Below are the code and all the weights of a small trained network. Each question names an input and a class and asks about switching units off, where a switched-off unit gives its printed mean instead of its output.

import numpy as np


def w(rows, s, z=0):
    codes = np.array(rows[::2]) - 128.0
    scale = np.full(codes.shape[1], s)
    scale[-1] = z or s
    return codes * scale


def f(y):
    return y / 2 * (1 + np.tanh(0.7978845608 * (y + 0.044715 * y**3)))


def log_softmax(a):
    a = a - a.max(-1, keepdims=True)
    return a - np.log(np.exp(a).sum(-1, keepdims=True))


def net(x, mask):
    res = np.array(x, float).reshape(1, 2) / 4 @ E
    y = f(res @ A[0][:, :-1].T + A[0][:, -1])
    res = res + np.where(mask, y, B[0][:, -1]) @ B[0][:, :-1]
    return log_softmax(res[-1] @ U[:, :-1].T + U[:, -1])


A, B = {}, {}
E = w([
[200,50,178,225,98,144,127,168,221],'x0',
[71,110,248,217,64,1,173,237,38],'x1',
],0.0076)
A[0] = w([
[161,153,118,83,201,201,8,4,196,142],'N1',
[93,60,232,210,96,60,155,185,118,235],'N2',
[229,164,60,114,169,231,50,143,105,3],'N3',
[88,146,96,70,195,83,157,71,89,149],'N4',
[116,97,80,81,140,164,157,118,171,3],'N5',
[101,133,68,169,139,160,91,91,142,3],'N6',
[144,82,69,147,149,149,91,147,85,3],'N7',
[190,186,13,89,175,213,28,3,194,253],'N8',
[142,93,139,202,102,158,128,149,190,61],'N9',
],0.0058,0.0027)
B[0] = w([
[37,148,176,173,37,137,61,140,150,213],'N1',
[72,141,159,156,1,183,133,161,182,226],'N2',
[112,174,172,201,126,114,65,112,108,167],'N3',
[115,154,84,108,131,182,205,139,155,163],'N4',
[180,134,148,164,138,32,100,53,68,139],'N5',
[164,127,175,120,200,101,93,68,89,132],'N6',
[165,53,133,158,161,92,122,101,116,120],'N7',
[116,190,170,162,33,194,110,190,198,254],'N8',
[189,126,94,113,109,166,187,72,93,150],'N9',
],0.0073,0.012)
U = w([
[26,198,230,190,51,74,53,188,100,128],'0',
[70,181,132,117,69,196,199,174,174,253],'1',
[63,115,116,90,132,130,89,204,200,250],'2',
[212,113,119,93,218,118,173,91,114,3],'3',
[168,38,96,132,253,105,115,50,90,3],'4',
[204,76,106,148,219,89,118,21,59,3],'5',
[144,52,68,100,200,28,84,68,134,3],'6',
[172,71,96,76,186,50,110,73,124,3],'7',
],0.0049,0.0027)

Each question gives the input, the list of numbers given to net, and the class t.
The units are the neurons (one row each of A and B). Each row of codes is followed by its name. A weight is (code - 128) times the scale printed after its matrix; where a second scale follows, it is the last column's (A, B and U).
mask holds one flag per neuron, in row order. A switched-off neuron (its flag False) gives its mean, the last column of its row in B, instead of its output. The means were averaged over made-up inputs and are rounded, as every weight is.
A unit's drop is (log p(t) with every unit on - log p(t) with that unit switched off) / (log p(t) with every unit on - log p(t) with every unit switched off).
The circuit of an input: a set's keep is (log p(t) with only the set's units on - log p(t) with every unit switched off) / (log p(t) with every unit on - log p(t) with every unit switched off). Starting from all 9 units, units are removed one at a time, each time the one whose removal leaves the highest keep (on an exact tie, the one counted first), for as long as the keep stays at least 0.8.
units of the circuit, in order: the units of the circuit, biggest drop first
top k neurons: the k neurons with the biggest drops, biggest first
drop of u: that unit's drop, to one decimal
input [-8,5], class 1: units of the circuit, in order => [N4; N1]
input [8,6], class 1: top neuron => [N9]
input [-8,-8], class 0: top 3 neurons => [N1; N3; N5]
input [7,3], class 1: units of the circuit, in order => [N1; N9]
input [-8,7], class 1: top 3 neurons => [N1; N4; N3]
input [-6,4], class 1: units of the circuit, in order => [N1; N4]
input [-3,-7], class 0: units of the circuit, in order => [N1; N3]
input [-5,-6], class 0: top 2 neurons => [N1; N3]
input [1,2], class 2: top 3 neurons => [N8; N1; N3]
input [8,4], class 1: drop of N4 => -0.1
input [7,6], class 1: drop of N1 => 0.4
input [-2,3], class 2: drop of N8 => 0.3
